Below is a small trained network, with its code and all its weights. Each question gives an input and a class and asks what happens when units are switched off, that is, made to give their printed mean instead of their output.

import numpy as np


def w(rows, s, z=0):
    codes = np.array(rows[::2]) - 128.0
    scale = np.full(codes.shape[1], s)
    scale[-1] = z or s
    return codes * scale


def f(y):
    return y / 2 * (1 + np.tanh(0.7978845608 * (y + 0.044715 * y**3)))


def log_softmax(a):
    a = a - a.max(-1, keepdims=True)
    return a - np.log(np.exp(a).sum(-1, keepdims=True))


def net(x, mask):
    res = np.array(x, float).reshape(1, 7) / 4 @ E
    y = f(res @ A[0][:, :-1].T + A[0][:, -1])
    res = res + np.where(mask, y, B[0][:, -1]) @ B[0][:, :-1]
    return log_softmax(res[-1] @ U[:, :-1].T + U[:, -1])


A, B = {}, {}
E = w([
[18,27,95,87,179,5,58,227,75,115,112,67],'x0',
[123,141,97,227,243,162,103,84,127,227,212,22],'x1',
[229,70,28,36,64,100,202,40,112,82,172,201],'x2',
[29,25,6,69,125,76,41,45,72,35,248,187],'x3',
[214,91,202,28,47,57,2,161,13,209,154,184],'x4',
[100,166,190,161,110,172,98,149,135,134,90,132],'x5',
[42,87,129,176,134,74,62,181,135,83,171,87],'x6',
],0.0049)
A[0] = w([
[137,161,173,209,234,104,118,199,119,218,53,19,251],'neuron 0',
[194,127,146,32,13,141,178,100,146,68,89,223,252],'neuron 1',
[228,80,138,107,172,150,26,33,34,235,236,143,218],'neuron 2',
[75,33,171,53,80,18,5,236,30,135,125,119,255],'neuron 3',
[173,93,2,56,78,117,227,34,144,12,156,217,206],'neuron 4',
[150,121,234,58,20,127,40,191,92,96,54,220,192],'neuron 5',
],0.0041,0.0038)
B[0] = w([
[68,158,211,208,229,90,154,250,181,234,66,41,221],'neuron 0',
[212,125,174,32,34,172,212,97,100,96,54,252,226],'neuron 1',
[200,206,30,103,170,178,68,45,46,224,210,64,220],'neuron 2',
[52,49,178,39,169,7,28,241,23,166,100,151,255],'neuron 3',
[144,29,24,30,49,133,212,25,225,38,177,238,236],'neuron 4',
[175,182,219,57,36,81,55,214,23,133,49,204,221],'neuron 5',
],0.0046,0.0079)
U = w([
[16,19,67,58,230,9,11,231,32,163,196,75,34],'0',
[254,224,26,68,88,248,70,5,23,231,243,145,77],'1',
[206,28,18,29,27,148,250,24,226,25,144,245,72],'2',
[199,245,238,249,233,240,243,198,252,252,10,19,253],'3',
[22,105,23,249,221,211,55,66,247,12,246,75,195],'4',
[191,192,251,66,12,117,66,232,39,136,22,229,68],'5',
],0.0045,0.0033)

Each question gives the input, the list of numbers given to net, and the class t.
The units are the neurons (one row each of A and B). Each row of codes is followed by its name. A weight is (code - 128) times the scale printed after its matrix; where a second scale follows, it is the last column's (A, B and U).
mask holds one flag per neuron, in row order. A switched-off neuron (its flag False) gives its mean, the last column of its row in B, instead of its output. The means were averaged over made-up inputs and are rounded, as every weight is.
A unit's drop is (log p(t) with every unit on - log p(t) with that unit switched off) / (log p(t) with every unit on - log p(t) with every unit switched off).
The circuit of an input: a set's keep is (log p(t) with only the set's units on - log p(t) with every unit switched off) / (log p(t) with every unit on - log p(t) with every unit switched off). Starting from all 6 units, units are removed one at a time, each time the one whose removal leaves the highest keep (on an exact tie, the one counted first), for as long as the keep stays at least 0.8.
units of the circuit, in order: the units of the circuit, biggest drop first
unit that matters most: the unit with the biggest drop
k most important neurons: the k neurons with the biggest drops, biggest first
drop when u is switched off: that unit's drop, to one decimal
input [-6,7,-5,-1,7,-2,2], class 3: unit that matters most	neuron 0
input [0,5,4,1,-2,6,7], class 4: units of the circuit, in order	[neuron 3; neuron 5]
input [2,1,0,2,-6,-3,2], class 4: units of the circuit, in order	[neuron 1; neuron 3]
input [-7,6,7,-4,-1,-7,-7], class 2: 2 most important neurons	[neuron 4; neuron 1]
input [7,-1,4,6,-4,3,-1], class 2: 2 most important neurons	[neuron 4; neuron 0]
input [3,8,-8,4,-7,0,8], class 3: 2 most important neurons	[neuron 0; neuron 4]
input [0,8,-8,-1,6,3,3], class 3: 2 most important neurons	[neuron 0; neuron 4]
input [7,8,2,-5,-3,-4,4], class 3: drop when neuron 0 is switched off	0.3
input [8,7,5,8,-7,8,-4], class 4: drop when neuron 5 is switched off	0.2
input [3,4,-1,-3,-6,-3,8], class 3: drop when neuron 0 is switched off	0.4
